What each symbol does to the points:
ξ: geru->devo, varu->bevi, tolo->tufu, refe->rele, febe->raso, bezo->geru, kufe->divi, fupa->bebu, gora->bavu, boro->tona, mazi->vigo, zisa->sono, devo->debi, nemi->zade, pobo->pazi, rino->pobo, devu->bezo, bose->tezo, bevi->ruku, bavu->varu, bato->rino, bado->nilu, vuli->refe, somu->sato, kuzo->zatu, sato->rife, debi->somu, kizi->duri, sonu->kadu, fozi->vozi, tona->gumu, rate->zisa, pimi->lenu, ruku->bado, kivu->devu, feto->kizu, rone->keki, sula->bisa, fiko->fitu, vigo->tolo, moma->bati, lenu->daka, nizo->somi, kadu->sopu, solo->kizi, sogi->vele, fanu->nemi, somi->biva, fufe->nale, bigu->sogi, sopu->sula, zatu->koto, pazi->fufe, bebu->firi, sono->kivu, tufu->bose, zade->feto, daka->bege, zuka->kufe, divi->raza, raza->fozi, gise->sonu, gole->mazi, teli->solo, bisa->nome, nome->nizo, nilu->suru, fitu->vuli, tezo->kuzo, susi->suze, banu->rone, rele->teli, koto->boro, lino->bato, dulu->rate, gumu->febe, suze->fiko, keki->susi, duri->fupa, rife->banu, kolu->zuka, firi->gole, kizu->dulu, vozi->fanu, bati->kolu, bege->moma, vele->gora, nale->gise, raso->bigu, suru->lino, biva->pimi
η: geru->pimi, varu->kizi, tolo->devo, refe->nemi, febe->fiko, bezo->biva, kufe->lino, fupa->zisa, gora->teli, boro->keki, mazi->bezo, zisa->bisa, devo->lenu, nemi->nale, pobo->tufu, rino->tolo, devu->somi, bose->somu, bevi->duri, bavu->solo, bato->vigo, bado->bebu, vuli->fanu, somu->bege, kuzo->rife, sato->moma, debi->daka, kizi->dulu, sonu->koto, fozi->pobo, tona->susi, rate->sula, pimi->gora, ruku->fupa, kivu->nizo, feto->sonu, rone->zuka, sula->gumu, fiko->fozi, vigo->geru, moma->ruku, lenu->bavu, nizo->bigu, kadu->boro, solo->kizu, sogi->refe, fanu->fufe, somi->sogi, fufe->tezo, bigu->vuli, sopu->tona, zatu->banu, pazi->bose, bebu->sono, sono->nome, tufu->debi, zade->gise, daka->varu, zuka->suru, divi->bato, raza->rino, gise->zatu, gole->devu, teli->feto, bisa->febe, nome->raso, nilu->firi, fitu->vozi, tezo->sato, susi->divi, banu->kolu, rele->zade, koto->rone, lino->mazi, dulu->sopu, gumu->suze, suze->raza, keki->kufe, duri->rate, rife->bati, kolu->nilu, firi->kivu, kizu->kadu, vozi->pazi, bati->bado, bege->bevi, vele->rele, nale->kuzo, raso->fitu, suru->gole, biva->vele
ρ: geru->vigo, varu->daka, tolo->rino, refe->sogi, febe->bisa, bezo->mazi, kufe->keki, fupa->ruku, gora->pimi, boro->kadu, mazi->lino, zisa->fupa, devo->tolo, nemi->refe, pobo->fozi, rino->raza, devu->gole, bose->pazi, bevi->bege, bavu->lenu, bato->divi, bado->bati, vuli->bigu, somu->bose, kuzo->nale, sato->tezo, debi->tufu, kizi->varu, sonu->feto, fozi->fiko, tona->sopu, rate->duri, pimi->geru, ruku->moma, kivu->firi, feto->teli, rone->koto, sula->rate, fiko->febe, vigo->bato, moma->sato, lenu->devo, nizo->kivu, kadu->kizu, solo->bavu, sogi->somi, fanu->vuli, somi->devu, fufe->fanu, bigu->nizo, sopu->dulu, zatu->gise, pazi->vozi, bebu->bado, sono->bebu, tufu->pobo, zade->rele, daka->debi, zuka->rone, divi->susi, raza->suze, gise->zade, gole->suru, teli->gora, bisa->zisa, nome->sono, nilu->kolu, fitu->raso, tezo->fufe, susi->tona, banu->zatu, rele->vele, koto->sonu, lino->kufe, dulu->kizi, gumu->sula, suze->gumu, keki->boro, duri->bevi, rife->kuzo, kolu->banu, firi->nilu, kizu->solo, vozi->fitu, bati->rife, bege->somu, vele->biva, nale->nemi, raso->nome, suru->zuka, biva->bezo
γ: geru->bevi, varu->sono, tolo->moma, refe->kadu, febe->nemi, bezo->varu, kufe->tufu, fupa->somi, gora->rate, boro->fozi, mazi->daka, zisa->sogi, devo->ruku, nemi->boro, pobo->rife, rino->sato, devu->bavu, bose->kolu, bevi->kivu, bavu->zisa, bato->somu, bado->bezo, vuli->sonu, somu->nilu, kuzo->kufe, sato->suru, debi->bado, kizi->nome, sonu->suze, fozi->kuzo, tona->vozi, rate->bigu, pimi->duri, ruku->devu, kivu->gora, feto->gumu, rone->rino, sula->vuli, fiko->nale, vigo->bege, moma->gole, lenu->fupa, nizo->teli, kadu->fiko, solo->bisa, sogi->kizu, fanu->koto, somi->solo, fufe->rone, bigu->feto, sopu->fitu, zatu->divi, pazi->banu, bebu->biva, sono->vele, tufu->bati, zade->tona, daka->bebu, zuka->tolo, divi->bose, raza->tezo, gise->susi, gole->lenu, teli->sula, bisa->refe, nome->rele, nilu->geru, fitu->gise, tezo->zuka, susi->pazi, banu->bato, rele->sopu, koto->raza, lino->debi, dulu->raso, gumu->fanu, suze->fufe, keki->pobo, duri->nizo, rife->lino, kolu->vigo, firi->pimi, kizu->febe, vozi->zatu, bati->mazi, bege->firi, vele->dulu, nale->keki, raso->zade, suru->devo, biva->kizi
θ: geru->daka, varu->fupa, tolo->somu, refe->feto, febe->vuli, bezo->lenu, kufe->rino, fupa->kivu, gora->kizi, boro->suze, mazi->devo, zisa->nizo, devo->bege, nemi->sonu, pobo->tezo, rino->bose, devu->pimi, bose->rife, bevi->bebu, bavu->duri, bato->tufu, bado->gole, vuli->zade, somu->bati, kuzo->rone, sato->kolu, debi->moma, kizi->zisa, sonu->tona, fozi->fufe, tona->fiko, rate->nome, pimi->varu, ruku->firi, kivu->biva, feto->sopu, rone->divi, sula->raso, fiko->fanu, vigo->debi, moma->nilu, lenu->bevi, nizo->vele, kadu->gumu, solo->rate, sogi->teli, fanu->gise, somi->gora, fufe->zatu, bigu->rele, sopu->febe, zatu->keki, pazi->kuzo, bebu->devu, sono->somi, tufu->sato, zade->kadu, daka->ruku, zuka->bato, divi->pobo, raza->pazi, gise->boro, gole->geru, teli->dulu, bisa->bigu, nome->sogi, nilu->mazi, fitu->nemi, tezo->banu, susi->fozi, banu->kufe, rele->kizu, koto->susi, lino->tolo, dulu->bisa, gumu->fitu, suze->vozi, keki->raza, duri->sono, rife->zuka, kolu->lino, firi->bezo, kizu->sula, vozi->nale, bati->suru, bege->bado, vele->solo, nale->koto, raso->refe, suru->vigo, biva->bavu
φ: geru->gole, varu->pimi, tolo->lino, refe->raso, febe->sopu, bezo->firi, kufe->banu, fupa->varu, gora->somi, boro->gise, mazi->nilu, zisa->kizi, devo->mazi, nemi->fitu, pobo->divi, rino->kufe, devu->bebu, bose->rino, bevi->lenu, bavu->biva, bato->zuka, bado->bege, vuli->febe, somu->tolo, kuzo->pazi, sato->tufu, debi->vigo, kizi->gora, sonu->nemi, fozi->susi, tona->sonu, rate->solo, pimi->devu, ruku->daka, kivu->fupa, feto->refe, rone->kuzo, sula->kizu, fiko->tona, vigo->suru, moma->debi, lenu->bezo, nizo->zisa, kadu->zade, solo->vele, sogi->nome, fanu->fiko, somi->sono, fufe->fozi, bigu->bisa, sopu->feto, zatu->fufe, pazi->raza, bebu->bevi, sono->duri, tufu->bato, zade->vuli, daka->geru, zuka->rife, divi->rone, raza->keki, gise->fanu, gole->bado, teli->sogi, bisa->dulu, nome->rate, nilu->moma, fitu->gumu, tezo->pobo, susi->koto, banu->tezo, rele->bigu, koto->nale, lino->kolu, dulu->teli, gumu->kadu, suze->boro, keki->zatu, duri->bavu, rife->bose, kolu->sato, firi->ruku, kizu->rele, vozi->suze, bati->somu, bege->devo, vele->nizo, nale->vozi, raso->sula, suru->bati, biva->kivu

In the rows, 63 means zero.

The rows follow the links: the fewer symbols apart two points are, the more alike their rows tend to be.

Each row is also shifted at random along 2 hidden directions that mean nothing.

The rows of 90 points, shuffled:
Each row stands for one point.
r1: 70 59 66 57 66 70 81 75 44 66 63 54 62 65 66 57 49 78 36 61 71 51 52 63 64 55 64 78 74
r2: 63 55 54 71 56 66 77 79 48 39 59 70 61 61 55 62 47 58 68 50 69 73 65 75 64 67 78 55 75
r3: 46 66 54 55 55 65 54 46 67 53 44 81 52 59 59 75 66 48 67 69 57 61 80 88 49 66 59 51 65
r4: 49 51 49 63 63 60 59 51 62 61 71 76 62 75 83 66 54 31 64 68 52 76 79 66 65 75 57 50 63
r5: 56 65 58 67 59 56 45 51 82 58 65 73 62 61 61 70 76 42 89 62 53 76 75 65 60 73 59 47 50
r6: 62 53 59 59 63 70 78 80 47 48 61 70 57 66 63 71 49 46 63 55 69 66 68 80 57 71 62 61 76
r7: 77 45 58 70 67 66 60 79 59 47 68 59 66 71 66 61 61 36 77 59 65 74 65 61 65 76 62 59 70
r8: 67 70 76 63 63 68 60 74 64 60 53 58 62 51 45 66 76 72 75 57 73 56 54 71 57 60 64 70 68
r9: 77 69 54 64 59 54 70 58 74 66 76 62 60 65 66 61 59 76 59 61 49 70 70 46 65 59 63 53 38
r10: 59 58 71 59 66 72 65 70 47 68 54 57 66 62 62 60 60 68 50 66 75 50 50 68 63 58 62 77 81
r11: 46 75 72 54 64 61 56 47 74 82 62 64 61 61 66 69 71 69 59 70 59 54 64 63 61 59 52 68 55
r12: 62 52 49 66 61 55 62 46 57 68 66 70 70 71 79 52 54 61 48 69 55 69 67 58 70 63 68 54 62
r13: 44 82 76 71 56 68 69 80 67 51 55 57 57 47 37 65 62 87 74 50 76 58 53 63 65 54 77 71 66
r14: 60 63 57 74 51 64 86 78 45 43 59 65 62 56 51 53 40 88 54 48 74 68 56 67 70 53 90 62 74
r15: 55 54 73 68 72 64 61 80 64 62 78 62 69 69 67 69 65 31 87 55 66 78 62 61 67 81 54 62 72
r16: 55 68 77 64 59 68 56 71 63 55 48 64 63 50 42 68 75 65 83 56 75 60 55 79 57 63 68 66 74
r17: 67 70 50 62 51 63 62 47 61 57 45 61 57 56 56 53 58 97 38 71 59 47 61 59 61 44 77 63 56
r18: 87 56 59 58 63 49 67 49 53 81 69 69 75 64 71 49 65 80 49 61 59 71 55 67 67 59 70 56 61
r19: 51 53 71 59 69 72 51 67 53 61 49 66 65 62 61 69 71 37 73 66 74 56 59 84 57 70 56 70 87
r20: 77 51 50 61 64 55 61 45 55 74 68 66 71 73 81 51 59 65 44 71 54 67 64 58 68 62 64 56 61
r21: 44 51 64 57 66 74 71 78 48 49 58 77 55 67 65 80 54 24 73 57 69 68 72 90 52 79 52 62 84
r22: 52 60 48 65 56 70 52 54 66 43 43 62 54 61 60 63 60 57 59 74 60 50 72 63 58 57 66 61 62
r23: 38 58 69 62 63 73 71 74 45 53 54 69 60 62 61 69 53 48 63 59 75 62 60 81 62 67 64 68 88
r24: 50 69 71 50 70 63 47 48 78 81 65 65 61 66 71 74 79 46 67 74 55 55 70 64 55 68 40 65 55
r25: 23 74 65 74 57 76 60 75 71 37 52 60 51 55 49 71 57 54 78 60 70 59 70 61 64 62 70 67 69
r26: 52 67 75 60 63 70 56 76 68 51 53 68 57 54 44 80 77 43 94 55 72 63 64 84 50 72 56 63 71
r27: 33 61 62 70 54 69 79 79 45 41 54 76 58 57 55 69 44 55 69 49 76 72 66 86 63 67 78 60 86
r28: 65 56 56 81 56 63 70 77 53 41 63 60 68 59 53 50 51 73 68 51 72 75 56 57 76 61 89 59 72
r29: 71 46 49 57 69 59 59 49 60 71 71 68 65 78 88 62 59 37 53 73 49 68 75 59 62 73 50 54 59
r30: 77 70 60 66 62 53 51 48 79 72 66 57 67 62 63 56 76 77 65 67 53 62 62 44 66 57 64 58 44
r31: 65 69 74 67 60 66 60 66 56 63 49 54 69 50 43 53 71 95 62 58 78 52 42 66 65 49 79 75 74
r32: 67 56 50 62 64 58 68 53 62 70 76 62 63 75 83 57 51 59 44 70 51 66 71 47 69 64 60 59 53
r33: 63 70 65 66 63 55 46 46 79 73 64 58 68 61 63 59 78 71 68 70 56 61 61 48 67 59 63 61 50
r34: 92 55 51 62 62 51 67 44 52 82 68 58 75 68 78 40 56 94 28 69 56 60 53 48 74 50 73 61 56
r35: 68 78 67 68 60 53 55 45 76 81 66 48 71 56 61 46 72 107 49 70 59 53 49 34 75 43 74 71 47
r36: 46 63 78 70 67 62 68 77 62 66 77 67 70 63 63 67 63 48 86 48 71 82 59 66 70 76 64 62 73
r37: 70 56 73 56 69 69 49 66 56 67 50 57 67 60 58 64 78 55 66 67 73 51 52 74 57 64 55 73 78
r38: 55 63 64 86 59 61 71 78 56 50 69 54 72 57 55 46 52 81 69 49 75 76 49 46 82 58 92 66 73
r39: 84 67 63 62 66 54 47 48 80 78 69 53 68 65 67 57 79 73 62 72 51 57 61 43 64 58 56 62 42
r40: 92 51 55 70 64 64 71 78 52 50 67 52 66 66 61 51 54 70 58 58 66 66 57 52 68 62 73 63 65
r41: 76 66 73 63 62 66 58 66 55 70 50 50 70 54 49 51 73 94 53 64 76 47 42 61 65 49 73 77 74
r42: 29 68 48 73 45 66 55 49 65 35 38 79 54 52 51 64 58 63 68 64 65 61 74 78 60 56 83 51 70
r43: 75 49 53 70 61 65 69 79 53 42 62 66 64 66 61 62 54 46 72 55 67 73 67 70 61 71 69 56 72
r44: 66 65 67 55 71 76 59 78 74 57 64 46 51 67 61 74 66 47 65 70 62 47 68 50 55 65 41 75 55
r45: 81 62 71 58 66 51 73 62 56 84 75 68 75 63 66 58 65 78 61 54 63 74 53 69 65 64 65 60 62
r46: 41 58 70 62 64 73 67 72 47 58 53 65 61 61 62 66 56 52 61 61 77 59 58 80 62 65 64 73 88
r47: 78 61 75 56 70 53 73 67 58 84 78 68 72 65 67 63 67 64 68 54 64 75 56 69 63 70 57 60 63
r48: 64 68 56 49 59 62 60 47 66 66 50 72 55 60 62 69 66 67 52 73 56 51 70 76 50 58 54 59 56
r49: 29 81 72 76 55 73 68 80 69 43 56 56 54 51 42 68 56 75 74 53 74 59 60 57 67 55 76 70 67
r50: 62 68 75 73 67 59 75 78 59 72 79 52 72 62 62 53 58 79 65 51 71 73 48 46 78 61 73 71 66
r51: 78 57 66 75 68 61 69 79 58 66 77 45 73 66 65 49 59 73 61 58 69 67 50 39 77 61 70 71 64
r52: 31 67 60 70 60 76 55 71 72 38 52 59 50 60 55 72 59 45 74 66 67 56 72 60 61 65 63 66 67
r53: 83 54 70 53 72 70 61 67 49 79 57 45 68 68 67 55 66 72 40 73 71 42 46 59 61 56 53 82 75
r54: 66 62 74 60 65 68 51 69 63 60 49 63 64 55 48 69 78 54 79 61 73 57 56 80 55 66 60 67 74
r55: 85 69 76 52 70 69 61 78 69 68 63 50 57 60 51 72 76 63 68 63 67 49 56 62 51 63 46 75 57
r56: 57 62 60 42 65 66 52 48 71 66 53 79 52 66 68 84 73 32 67 73 52 56 81 89 41 73 37 54 57
r57: 63 76 57 74 51 51 65 54 76 59 69 63 64 55 55 55 61 89 67 56 56 73 65 48 72 54 82 52 43
r58: 56 74 64 49 60 63 62 47 68 73 53 71 55 59 63 71 67 71 53 70 57 52 68 74 53 57 54 61 55
r59: 47 57 52 61 62 61 66 57 68 57 75 75 56 73 79 71 53 33 68 65 51 77 83 62 63 76 54 49 55
r60: 81 57 67 56 67 52 68 58 56 81 72 74 74 65 68 62 67 62 66 57 60 77 59 77 61 69 59 54 65
r61: 61 61 52 61 64 58 70 59 69 63 77 67 57 72 78 67 51 50 58 65 50 72 78 53 65 70 55 54 49
r62: 51 67 78 67 64 57 73 74 60 72 76 70 71 60 60 65 62 62 78 47 70 82 57 70 69 70 68 61 71
r63: 27 60 53 70 56 77 47 61 70 32 46 68 50 61 58 75 61 29 80 69 63 57 80 71 57 70 63 59 70
r64: 85 50 53 66 62 65 74 78 50 47 64 61 61 66 60 59 52 59 61 56 66 67 62 65 62 66 69 60 68
r65: 39 69 71 58 65 62 46 48 77 76 62 69 63 63 68 72 77 48 75 71 58 61 68 66 58 67 50 64 59
r66: 53 56 47 60 59 70 47 51 68 43 43 71 52 63 63 71 66 38 66 75 56 54 80 74 51 67 58 55 63
r67: 78 63 56 61 65 55 50 53 81 64 71 67 62 68 66 69 77 47 78 66 47 70 75 56 57 71 52 49 42
r68: 71 64 51 53 58 64 58 47 65 60 47 67 55 61 63 65 66 70 48 75 56 49 70 70 52 56 58 59 55
r69: 38 69 70 61 65 61 42 48 79 73 61 70 64 62 67 72 80 42 80 70 57 64 70 67 60 70 50 62 59
r70: 75 73 75 57 69 70 67 81 70 64 65 46 55 59 51 69 68 76 62 63 68 48 55 52 58 57 52 77 53
r71: 76 65 54 61 62 55 61 57 79 62 75 67 59 67 67 68 66 53 72 63 47 73 76 55 59 69 55 49 40
r72: 20 82 68 63 49 61 64 48 68 62 49 81 57 49 52 70 60 78 66 59 65 64 68 81 60 55 75 58 66
r73: 70 45 53 57 64 54 54 45 56 68 65 80 71 71 77 63 66 35 67 66 53 76 71 81 60 76 56 47 68
r74: 60 66 53 64 61 57 74 61 69 61 78 67 58 69 73 64 50 62 59 61 51 73 74 50 67 64 62 54 46
r75: 73 45 60 70 70 65 58 79 60 50 70 59 67 71 67 64 64 31 81 58 66 75 65 59 66 79 59 60 71
r76: 73 56 51 59 67 57 70 56 63 71 78 60 61 76 84 58 50 59 43 70 50 66 71 45 67 64 55 59 49
r77: 67 49 56 60 62 54 57 47 57 68 62 84 71 67 74 64 67 41 71 61 57 79 70 83 60 75 62 46 70
r78: 44 59 64 67 56 52 62 54 55 63 61 93 72 58 62 66 64 46 86 50 65 90 68 94 62 76 74 44 77
r79: 68 68 54 65 60 55 72 60 74 61 77 66 58 66 68 65 55 65 63 61 50 74 74 51 64 64 62 52 43
r80: 44 65 56 68 60 75 54 65 71 42 53 55 52 62 59 67 60 53 64 71 64 50 71 53 61 59 62 68 63
r81: 75 57 58 64 59 67 83 79 45 52 62 61 59 63 59 58 45 75 49 54 69 63 59 67 63 59 72 65 71
r82: 75 71 70 43 71 61 58 49 72 94 66 55 60 67 72 68 74 72 44 78 54 44 63 55 55 57 38 72 47
r83: 63 51 70 68 74 65 59 79 62 61 77 59 67 71 69 67 66 29 85 57 66 77 63 59 66 80 53 63 71
r84: 66 66 73 53 73 76 60 81 74 57 65 52 51 66 57 82 72 37 78 67 64 52 69 63 50 72 37 72 57
r85: 67 67 53 63 61 57 74 60 72 62 77 65 57 68 71 65 53 64 58 61 50 72 74 51 64 65 61 53 44
r86: 54 74 68 65 63 57 49 46 78 78 64 59 67 61 64 58 76 76 63 70 59 58 58 50 67 57 62 66 53
r87: 80 56 72 56 71 68 56 65 52 74 53 49 69 62 60 56 73 72 51 71 73 45 47 63 60 57 58 79 75
r88: 64 71 77 68 62 53 79 70 57 79 76 65 73 57 59 55 59 90 62 46 69 77 48 61 74 59 76 64 65
r89: 22 64 50 74 50 74 50 57 69 29 41 72 51 56 53 69 58 42 76 66 65 60 79 73 61 64 74 56 73
r90: 24 74 69 54 59 63 54 49 73 66 54 84 55 58 61 82 69 42 78 64 59 66 76 88 52 71 52 57 66

Some points, each with its row:
vele r10
vigo r75
sula r63
divi r24
suru r16
feto r30
fanu r35
mazi r38
bigu r23
gise r44
devu r85
tolo r7
vuli r60
kolu r90
sato r4
zatu r2
rele r47
geru r61
kufe r11
kizu r5
rate r57
sopu r80
bisa r89
refe r45
kivu r79
varu r87
bati r72
sono r9

Row, symbols taken left to right, then the row they reach:
r1 θ ρ: r46
r3 θ ρ: r56
r20 φ φ ρ: r86
r32 ρ φ: r55
r18 φ: r6
r84 ξ: r49
r43 φ η: r28
r21 ρ φ: r67
r65 φ: r34
r77 φ: r81
r82 ρ ρ: r14
r88 η γ: r27
r73 γ γ: r12
r25 ξ φ: r39
r59 γ φ: r48
r22 ρ ρ: r15
r36 ρ: r37
r74 ρ ρ: r8
r68 φ ρ: r51
r33 γ ρ: r52
r50 η: r71

